The same points and some others measured another way (B), then each row and its match in B:
B:
1: [ -73  369   12    7  -12   21  -18 -134  -54 -288   -6  -28  124   70
 -156   16  -89 -121 -139  -76   69   -5 -196  -36   13  122  101 -110
   45   37  233 -128   35 -112 -107  -19   53  -77  132  -75 -139]
2: [ -86  -31   62  -34   -6   21   22  -63  125  118   39    8   62   43
   55  -59   28   -3  -35  -49 -134   -1   39   52   26   86  -91 -155
   -4  -93   52   11  -41    2  117  -93   57  -19  -89   58   -5]
3: [  16  373   91   17   91   52   52 -141   55  -84  -59   -5  160  -40
  -45 -106  -35   28  -60  -71  135  231 -161  108  -11  182   17 -134
   17  -41  161   15  -52  -88   26   75  -32 -130   24  -33  -85]
4: [  27 -137  -37  -93  -82  -56 -103  238 -128    9  -45 -276 -236 -288
   -4  347   47 -118  -83  -93  155 -133  -44   57 -262  188   74  459
    4  -42 -245 -168  -31  151  -13   95  -52  -67   48  230  169]
5: [ 153  331  -81   47   62  175   61  134  -63 -316 -206 -141   37  -68
  -98  167  -11  -44  -50  -57  284  136 -226   76 -190  262  229  150
  -77   62  192 -152   48  -50  -38  -82 -144 -122  284  -44   42]
6: [-159 -576 -174 -123 -208 -337   40   68 -119   40  240 -267 -223 -165
  -35  216 -173 -111   43   16   21 -176   17 -123 -151  -42 -141  194
 -186   68 -159  -24  171  215  -98 -148  157  -43   32  127  -71]
7: [ -88   -7   75   20  -23  -17   28 -140  191   92   46  -45   51  116
   -8  -56  -12 -116    7 -179  -66  -26  -13   34  -48  101 -146  -13
   50 -145   32    4  -12   39   14  -39  -20  -29  -81  123  -50]
8: [ -99  385   76 -127   82  -70 -127  -30  -68 -258 -112 -211   -5 -148
 -111  138   31 -207  -68 -136  117  -37 -219   -5 -134  265  -46  276
   30  -24   17 -176   -9   -6 -168  251   -7 -219   94  112 -101]
9: [-117  114  -65 -135   57 -144   40   78 -115 -195  -49 -185   52 -113
 -172   49  -60 -171   69  -18   48  203 -223   12 -164  332   80   91
 -187   24   30  -77  103   -7  -82   60  -32 -217  295   63  -42]
10: [-130 -112   62   -1 -101  -55  -21  -66  117  115  109  -57  -19   52
   42   34    2 -116  -55 -141 -126 -146   13  -56  -10   80 -146   -2
   53  -59  -10  -78  -51   64   23  -47   95   25 -100  119  -41]
11: [  78 -180   94  -73   67  -12  -94  323   54  223  -88 -109  -32 -290
  255   53  219  -42   97 -113 -113   33   44   72 -168  461  -87  124
  -87 -130 -246 -123 -249  157  217  116   40  -79  -60  201  209]
12: [ -27    3  153   81  -97   58  -21   62  108  274   67   14    8  -76
  142   30   97  -26 -124 -162  -92   31  -24    2   -8  265  -15  -27
  118  -30  -83 -133 -265   32  186   85   67   79 -102  134  103]
13: [-170 -104   58 -216   45 -202   -6  137  -50  181   15 -194  -66 -332
   58   65   72  -30   51   23  -66  192  -72   42 -117  324 -127  152
 -160    4 -204  -28  -73   92   91  218   64 -195   34  198   37]
14: [-161 -180   19   33 -170  -53   22  -98  122  118  160  -54  -40  136
  -10   64  -51 -138  -80 -143 -129 -174   14  -83   -6    8 -110   -7
   63  -33   21  -75    4   58    2 -134   84   76  -65  114  -49]
15: [-176   -5  -58 -138 -158  -88  -68  165 -323  -51  118  -35  -28 -168
 -151  180  -61  -70 -244  121 -107   16  -99  -20   16  169  355 -121
  -24  111  -52 -173  -23  -85   77  -13  154   13  209   11  117]
16: [-104 -508 -150  -52 -221 -104   78  125 -113  147  232   -4  -65  -29
   13   85 -116   41  -81  131 -172  -82  114  -36   26  -45  122 -255
 -139   57  -30   -4   66   57  160 -352  189  112   40  -12   89]
17: [-195 -121  -14 -175   -5  -10   89  -58    1  158   86   62   74   13
  -30  -92  -29  128  -84  188 -229  124  101  137  114  -42   43 -366
 -112  -52   74  135   76  -82  211 -205   89  -39  -26   -3   40]
18: [-146 -251  106  -81  -50   24   81   93  170  472   62  -44  -82 -126
  192   45  137  103  -44    6 -201  115  106   84   -7  152 -150    1
  -41  -29 -141   21 -146   75  293   -8   38   19 -141  207  143]
19: [  -6 -184  -16   -7  -54   20   88   53   38  155   81   20   32  -65
  111  -24  -13  119  -41   55  -71   78   57   47   26   73   -1 -234
  -95   10   46   27  -47   22  196 -190  105   21  -43  -17   46]
20: [ 158 -173  -39   26   22  -34  -69  -20   89 -121   -9  -75   36   22
   68  -39  -37  -94   97 -163   57 -229   86   66 -130   48 -120  -29
  -23 -244    2   16   33  138  -34 -184   27  -55 -134   29  -23]
21: [-217 -300   22 -151 -136 -155  -24  131  -60  263  150 -120 -138 -200
   67  152   36  -32  -89   32 -183  -39   38  -35  -28  138  -59   62
  -59   39 -193  -82  -74   91  131   33  154   -2  -36  181   83]
22: [  38   96   79   34   49  246   52  -48  229  119  -92   58   84  131
   92  -49   99   73  -70  -66  -83    3   84  161   15   54  -26 -155
   53 -151  141   26  -55  -41  196 -191  -67   20 -113   40   86]
23: [-266 -371  -54 -115 -218 -266  -31   10  -64   95  230 -200 -178  -68
  -60  205  -91 -194  -63  -61 -120 -220   -7 -140  -78   21 -119  179
  -37   37 -151 -109   71  138  -77  -34  159    4    2  185  -51]
24: [ 119 -156    6   66   12  106  103  -11  174  152   13   56   88   32
  146 -117    2  131   30  -31  -16   68  107  133   -9   46  -56 -257
  -57 -127   84  102  -46   40  206 -251   10   20 -127  -19   56]
25: [ -87   83   -4 -121   -5 -222  -15   19 -154  -90   31 -229  -55 -280
 -117  114  -89 -109  -17  -51  187  150 -208   17 -170  238    8  220
  -79   29 -107  -61   19   55 -104  221   13 -198  126  112  -62]
26: [-126  -41  -39  -91 -108 -151  -31  174 -241  -23  105  -70   11 -190
  -99   97  -55 -113 -101   29  -68  113 -146  -42  -56  309  237  -72
  -84   84  -83 -156  -57  -19   55   52  127  -39  218   42   75]
27: [ 142  -54    5  112  -28  134   21 -120  191    1  -12   -7   29  147
   39  -18  -39   -4  -35 -163   91 -160   91  127  -69  -75  -55  -54
   93 -214   95   50   21   56   43 -240  -66   42 -166   31   17]
28: [ -19  180  -33  -47   84  175   70 -127   80 -151  -72  103  199  211
  -83 -136  -35   57  -63   71 -100   38   36  153   82  -33  106 -394
  -51 -121  303   81  122 -144  103 -320  -13  -52   37 -120  -17]
29: [ -39 -201  115  -40   42  -13   83  -37  246  369   37  -25   20  -72
  192 -119   81   97   73  -67 -110  128  111  133  -29  124 -260  -81
  -52 -159  -86  128 -108   99  221  -19    8  -51 -220  156   43]
30: [ -80 -434   31  -99  -64 -131  -28  141   58  304  122  -52  -50 -142
  179   -6   69  -13   54  -26 -233  -63  148   23  -43  170 -146  -81
  -91 -118 -203    4 -107  149  197  -69  145    3 -143  162  108]
31: [ -27  -38   65  -50  -25   73   15   42   71  205  -15  -65  -63 -105
   63   89   67   55 -103  -31   -6   40   42  141  -62   89   -1   63
   35  -84  -76   -1  -76   31  164   -7  -38  -15  -90  144  128]
32: [ -24  329  -11 -197  167   -5  -12   87 -195 -218 -135  -49  139 -231
  -92  -29    7   57  -48  151   52  275 -153  149  -30  274  195 -172
 -163   11  102  -14   18 -124   70   66   25 -239  198  -72   16]
33: [  10  137   64   60  -33   90    9  -93   67    6   32   60  108   63
    5  -56  -24    6 -122  -83  -12    7  -27   57   38   80   54 -211
   81  -69  123  -31  -76  -56   87  -91   43   25  -54  -24   -7]
34: [  53 -357  -42 -120   -5  -72  -36  285  -33  120   -8 -166 -133 -318
  240  154  105   62   60   40  -33  -87   95   11 -128  195 -133  103
 -186    2 -160  -75  -83  184  149  -75  136  -75  -67   98  106]
35: [   3    1   49  -44   81  126   47 -101  182  129  -55   66  132  149
  -24 -159   28   25    3  -43 -119   75  117  262  -19   31   28 -226
   18 -299   50  157   32  -39  182 -180 -118  -38 -101   80  112]
36: [  93  192  -56  -16   71  105   36  -33  -10 -225 -110  -50   84   14
  -88   11  -55    9  -42   -8  153   47  -68  139  -82   62  119  -76
  -50  -81  177   11   96  -50   -2 -158  -73 -108   86  -58   -5]
37: [ -98 -136  -71 -127 -109 -159    3  206 -259   19  105 -127  -76 -306
  -34  168  -57    0 -105  109   14  118 -107  -26  -69  221  176    0
 -139  145 -108 -115  -33   26   76   30  143  -60  170   36   73]
38: [  34   -6  -32  -70  138   99  105 -153  222  -66  -98  -53   70   98
   57  -92   -9  107   83   21   33  -18   97  156  -25 -104 -224 -128
 -125 -150  218  165  161   23   47 -280  -47 -141 -121  -27  -98]
39: [-175   -6  109  -92   17   14   70  -15  150  254   20  -35   18  -60
  101  -21   92   51  -38   -1 -163  138    2   48   29  168 -155  -68
  -50   -3   10    3  -88    0  178   21   51  -61  -66  119   10]
40: [ 171  204  -26  -43   73  -70 -136   90 -266 -294  -38   25  189 -192
  -99  -97  -83  -61  -43  -16  117   89 -111  138  -77  285  316 -262
  -30 -154   -3  -46  -66  -56   15   35   67 -127  115 -104   63]
41: [   9  369  109  101   56  188   23 -260  225 -115  -56   89  204  257
  -32 -145   -9  -43  -92 -167   -7  -25  -54   72   64   38  -50 -236
  133 -140  296   -7  -22 -110   11 -124  -30  -15  -83  -53 -115]
42: [  47 -605  -88 -136  -31 -158   31  286  -50  265   89 -103  -88 -298
  208   26   31  105  133  101 -107   40  173   90 -123  166  -69  -80
 -256  -84 -240   72  -40  198  242 -163  127  -49  -69  102  174]
43: [ -22 -222 -141 -142  -76 -112  -73  283 -231 -139    7 -193 -118 -227
  -29  247  -11 -108  -28   52    1 -123  -36  -28 -161  199  146  135
 -158   42 -106 -168   52   92    0  -98   97  -74  177   63  107]
44: [-174  133  189  -41   69 -107   17 -274  218  162   88   45  190   80
   18 -272   -7  -67   35 -148 -165  135  -30   60   70  160 -251 -244
   44 -183   47   99  -87  -22   56  116   67 -105 -168   90 -149]
45: [  56   50   14   19   15   27   57  -43    1    7   43   76  151  -44
   37 -136  -61  108  -51   28   13  146  -12   98   47  101   72 -349
  -48  -47  120   56  -54  -50  142 -126   84  -30  -25  -95   -8]
46: [-139 -338   39 -114 -176  -88  -32  201 -104  368  167  -62 -164 -286
  141  181   61   81 -175   77 -159  -22   89   11    4  117   40   -3
  -13   59 -242  -84 -170   80  248   23  179   73  -95  158  183]
47: [-164  -96   92  -75  -46 -290   -3  -11   21  137  132 -214  -70 -271
   82   50  -18 -109   53 -132   33   87 -149 -118 -103  285 -292  198
  -79   69 -150  -84 -112  147  -52  266  146 -147  -41  170 -145]
48: [ -63  175   -7  -29   15   -6   50 -208   40 -143   12  -42   89   90
 -144  -46 -119  -40  -63  -45   84   35  -78   85  -17  -25    2 -104
    8  -82  170   55  121  -57  -61  -94  -26  -99   18  -16 -116]
49: [ -45  105   98  -83   92   98   41  -20  132  127  -59   -1   62  -88
  143  -50  103  138  -46   38  -75  108   32  106   47  116 -131 -148
  -54  -33   91   30  -86  -26  185  -29   53  -89 -112   23    0]
50: [ -30 -358   -7   15 -116   88   32  119  167  248   57  -30  -79   60
  164   97   85   -5  -27  -65 -194 -178  160   11  -39   51  -90  -25
  -19  -76  -37  -59  -54  109  192 -266   53  108 -112  128  134]
51: [  57  260  100   54   81   74   42 -131  139  -32  -51    3  141   -4
   48 -112   -1   31  -22 -116   98  129  -90   84  -12  159  -85 -130
   23  -74  154   11  -81  -32   48   14   -6  -92  -63  -21  -86]
52: [ 241  173  -10   19  155  295  -34   32  115 -172 -223   63  152  105
   55  -70   83   60  -14  -41   32  -78  103  249  -56   65  117 -209
    5 -265  188   33   10  -48  141 -286 -105  -51  -58  -67  126]
53: [  75  172  -47  -65  111  135   63 -149   35 -152  -99   30  137   92
 -122 -103  -81   99  -55   63   96   85   39  275  -16  -96  130 -245
  -30 -203  196  173  160  -99   66 -238 -113 -107  -11  -72   17]
54: [  42  -43   67  -88   95   57  -50   78   86  122  -85   -9   66  -64
   75  -69  109   -6   29  -56 -107   36   93  203  -80  202    2  -86
  -20 -251  -86   43  -78   33  183  -36  -44  -78  -90  123  155]
55: [-217   93  121 -103   -8 -121  -63 -129   99   47   45 -134  -17  -31
  -13   36   28 -161  -41 -147  -86  -77  -73  -38  -36  144 -229  131
   50  -65  -31  -76  -36   44  -62  157   66 -113  -83  171 -117]
56: [-248 -166  183    9 -149  -75  -33 -240  271  360  208   -3  -38  145
   76  -36   23 -118 -105 -218 -247 -203  104  -34   67  -33 -303  -21
  197 -159  -84   -4 -113   76   67   26  103   91 -311  228  -61]
57: [-367 -276   89 -167 -190  -90   63   34   41  499  189 -114 -209 -147
   43  200   62   39 -198   61 -233   51   56   10   30   28  -92  129
   19   85 -203  -31  -74   43  210   73   86   49  -89  277  111]
58: [  89  167  -25  152  -49  275  152  -41  116  -39  -39   84  113  174
  -11    1  -39   95 -142  -23   69   93  -48   78   27   30  175 -241
   25   33  299  -33    1 -108  140 -311  -53   82   77 -109   39]
59: [  -8   88  144  -90  114   53  -73   97  122  149 -120  -70   33 -138
  128  -11  181  -44   21 -118  -95   56   11  133  -96  325  -99   74
    6 -177 -108  -52 -165   48  154  137  -32 -115  -87  181  115]
60: [  93  112 -112    5   -5  129   58  106 -120 -194  -70   -2   89    0
 -114   54  -67   19  -93   59   91  107  -81  118  -67  129  323 -171
  -81   -6  161  -48   70  -88   80 -233  -46  -29  213  -93  102]
61: [  93  -60 -100  -93  -35  -99  -61  283 -289 -137  -26 -175  -76 -350
  -47  205  -38  -43  -53   35  177   71 -119   60 -198  285  254  135
 -123   32 -140 -135  -27   63   24   42   33 -108  194   40  140]
62: [  27  103    3   23  -49  131   43  -22  -11   13    8   40   53    8
  -35   26  -36   77 -173   16   40   57  -11  126   17   22  182 -180
   47  -36  108   -5  -24  -78  132 -148   -4   29    6  -30   76]
63: [ -50  306  276  219  -72  251   15 -187  332  287   44  183  173  240
  119 -136  115  -36 -199 -281 -174   28  -29   20  130  197  -51 -237
  298 -105  141 -109 -309  -96  205   28   12  163 -194   79   24]
64: [  -6   44   77  -12  -21  104   22   -9   53  184    3   32   35  -38
   18  -10   32   71 -135  -22  -31  103   33  176   -5   90  104 -121
   69 -117  -18   32  -94  -39  198  -39  -35   14  -74   79  134]
65: [ -84  101  -34 -139  -11 -103    1  161 -243  -98   23  -96   10 -310
  -17  108  -26   44 -105  137   41  181 -166  -26  -17  263  145  -82
 -159  184   22 -125  -49  -42   62   70  159 -128  187  -48   -4]
66: [-318 -193  162 -103  -79 -112   87 -202  256  466  179  -58  -65   -1
   97  -42   35   30  -54  -57 -220   53   79   25   66  -16 -354   -9
   34  -57  -89   98  -62   65  145   65   78  -15 -252  233  -68]
67: [ -97  -44 -123 -105  -31  -38   69 -122  -83 -165   79   14   92   96
 -163  -47 -168   24  -74  130  -42   -4   15   81   49 -121  122 -319
 -109  -43  193   94  210  -81    9 -303   69  -58   77 -105  -67]
68: [  31  219   46   39   81   54    0 -167  168 -174  -76  -48  130  142
  -44  -83  -25 -125   33 -188   62  -48  -75   57  -72  111 -112  -34
   31 -164  176  -10   40   -3  -76  -71  -54 -108  -26   16 -118]
69: [-105 -275 -169 -195  -62 -249   -7  154 -217 -151   67 -253 -128 -229
  -96  197 -107 -108   40   78   53  -52  -68  -38 -170  112   20  159
 -230   57  -92  -64  166  116  -89  -75   97 -155  175   68  -21]

[ 181  259  126 -279 -231  128 -381 -207 -248  -51  436 -221  112   52
 -341   28 -222   10 -126 -133   35  519  216  115 -287 -252 -197 -155
  123  -70  147  397] | 45
[  66   34   71  -79  -89   31   31  121  -63  -41   40 -179   56   22
   15  -79  -29   18  -24  -54   25  -31   96   24 -178  -30  -91  134
   47 -174  143  -20] | 47
[ 101  -28    3   22  -66   46   50   39   -1   24   51 -103   23    5
  -63 -140   71  105   13  -64   29  -55   68   17 -124   -1 -110  133
  -26 -189  134  -39] | 58
[ 177  116   -1  -29  -94   37 -173  218 -176  210 -319  -84  -29   85
 -226  103   27  -19  -83  193   83 -234  236 -250 -178 -157  -94  -51
  177 -137  -17   68] | 14
[ 121 -102   90  381   92  -37  228  391    3   95 -341  -66  -14 -170
  260   65  247  164   12   67  112 -660   56 -126  -31   50 -126   96
   68 -164  102 -343] | 27
[ -22   52    1  111  104   49  112  455  179  106 -377   43  -13   80
  114   -1   83   10   47  209   30 -465   98 -198  -61   29  141   52
  -24  -87 -111  -78] | 17
[-225   60 -264  -69   24  139  120  149  -50  -20   -6   -8  -86  138
  -95   45   10 -149  -69  -72  -42   71  -19   -1   44 -147   37   54
  -26   30  -38   83] | 57
[ -97    0 -100  -31    2   68  111  226   -7  -20  -69  -54  -21   92
   -7  -24    2  -97  -37  -15   -4  -53   15   -3  -41  -55    7   56
   15  -69   26   -3] | 48
[   7  -33 -154 -258  -89  126   27  285  -28  221 -318  -10 -161  110
 -129  -75  -11 -127  -86  207   37 -260  123 -191 -134 -156  183  229
  -48  -99 -111   97] | 49
[ -21  -78 -298  106   52   68  128  210   14  294 -375   56 -177   49
 -125  -57  204   38  -75  107   65 -336    6 -267   70 -140   58   48
 -100  -44  -45  -59] | 13
[  75  -23   61 -216  -81  166 -121  451  121  162 -352  165 -119  171
 -198    5  -98 -226    4  406    1 -332  234 -111 -244  -31  256  100
   44 -104 -283  208] | 10
[-108   14 -111   15  -49  109   64   11  -69   10   12   39 -163   73
 -162   51   32  -84  -89  -56  -79   -7   37   14  -63 -104  -13  113
  -40   23    9   37] | 5
[ 287  137  296 -261 -314   40 -351 -114 -304 -129  326 -271  155   69
 -317    9 -229  -66  -74  -69   21  379  281  173 -417  -90 -316  -32
  293 -247  220  230] | 28
[ 201  -15  108  465   93 -104   14  -56  113   18  159 -133  188 -131
   45 -182  174  378   10 -217  123   37  -53    5   12   49 -306 -354
  -42 -131  343 -146] | 43
[ -25  -45 -283 -425 -134  186  -70  245  -45  211 -223   20 -132  238
 -342 -127  -88 -254  -82  211   30   22  116 -129 -113 -198  187  138
   -9 -114 -169  278] | 16
[  60  -62    8  -50  -22   66   86  214  123   20  -16  -69   52   32
   29 -198   21   46   45   20   48 -111   45   21 -113   31   27  121
  -60 -191   56   -3] | 42
[ 275 -145   43 -316 -292  108 -192  182 -308  104  -74 -132  -28   45
 -338  -10  -94 -206  -92  153  106  -21  240   60 -300 -135 -166  136
  283 -299   35  158] | 56
[ 110 -106   54   43  -72    6   38  178  -84  -50   23 -135   82    0
  -37  -71   19  -27  -15  -50   69  -22   51   99 -120   12 -199  -10
  147 -215  167  -62] | 15
[-134    8   -6  490  198  -22  244  125  137  -63   17   17  -16 -102
  222   41  182  173  -33 -187   -7 -185 -125    8  117   18  -87 -169
 -113   86  156 -216] | 36
[-219  124 -161  275  214    3  101   62  283  -23   74   44   58  125
   20 -135   46  111  -30 -161  -28  205 -157  -62  153  -34   54 -384
 -211  135   86   45] | 50
[  16   79  112  395  130  -31  102   12  142  -46  156  -75   78 -131
  185  -53  116  289  -22 -204   36  -57  -56   14   11    3 -122 -201
 -128   21  226 -120] | 65
[   8  -80  -43  -10  -61   18   31  109  -61  -16   24  -92    9   60
 -102  -90  -22  -76  -80  -66   28  100    1   54  -77  -56 -110  -66
   62 -107  141   13] | 55
[ 139  169  -36 -342 -256  166 -362 -195 -242   82  240  -91  -41  146
 -518    6 -175  -94 -145  -13   -2  431  223   19 -259 -273 -100  -60
   82  -60   25  419] | 39
[ -20  -43  -43  230  104   43  155   65  204  -66  200  -32  103  -30
   78 -196  116  185   64 -186   34   53  -92  112   48   58  -79  -88
 -141  -90  152  -54] | 25
[ -99  -74  -79  -51  -40  119  141  167  -51  -87   81  -33  -56   29
  -14   -1    0 -127  -37  -78  -22   -7    3  142  -58  -49  -27  152
   19  -73   34    8] | 31
[-230   88 -263 -157   22  107  103   62   75  -53  113  -59    6  209
 -100 -153  -51  -92  -34 -134  -54  284  -65   14   30 -100   76   10
 -124   -5   32  138] | 18
[-264 -198 -358 -214   34  181  259  255  225   52  -72  131 -158  189
  -84 -264    3 -212   -9   31  -51   21 -128   48   70  -39  290  200
 -237  -26 -128  105] | 29
[  27  184   24  128  -26    7  -69  -53 -134  -57  146 -162   78   32
  -97   65   15   92  -68 -171    6  154   74   -7  -83 -105 -234 -145
   86  -45  191   22] | 60
[-121 -108 -236  174   48   67  111  104  -18  105 -118   97 -167   51
 -162   18  114  -77 -120  -36   -4  -46  -70  -44   90 -122  -24 -119
  -44   59   16   -7] | 7
[ 252   11  -70 -357 -259   92 -208   12 -276  245  -82 -206  -58   42
 -327 -101  -63  -23 -152   91  122   34  213 -145 -252 -262  -83  129
   86 -210   86  200] | 34
[ 132  112  -59 -465 -250  184 -274   19 -205   57  145 -141   25  171
 -403  -56 -185 -158  -71   59   37  306  229   34 -266 -215  -42   81
  124 -179  -22  378] | 61
[ -63   -1   76  538  204  -94  244  275  105  -32 -176  -36   24 -113
  303   75  193  168  -32  -96   38 -372  -78  -77   78   54 -125 -192
   -8   23  176 -318] | 30
[-138  111 -185 -569 -137  241  -79  332    6  105 -210   38 -142  312
 -254  -37 -210 -352  -56  272  -60   -6  189 -113 -207 -182  343  273
  -27  -53 -287  351] | 24
[ 115    2   -8 -303  -91  124 -128  461   41  157 -305  -15   18  172
 -157  -77 -113 -185   -3  323   89 -192  206 -133 -210  -79  159   36
  102 -196 -166  208] | 40
[-108    7 -344 -204  -46  177   13  269 -149  214 -304   40 -199  158
 -256   86   27 -225 -127  157   28 -142   87 -186   -2 -259  111   98
   35   -7 -171  158] | 4
[ -41   42  -24  -89  -17  117   33  218   45  -72   65  -49   57   95
  -32  -46  -41  -72   27   -7    2   28   66   78  -96  -23    9   53
   24 -115   -8   94] | 64
[-102    8   87  453  194  -32  311  326  140  -75 -156  -18    3 -114
  371   81  190  147   24  -74    3 -466  -50  -33   45   90  -47   18
  -47   -6  107 -325] | 37
[ -54   89  105  385  205  -73  197  441  202  -39 -291  -45  117   18
  307   29  128  118   66   46   32 -424   10 -145    8  119  -23 -132
   26  -71   67 -256] | 23
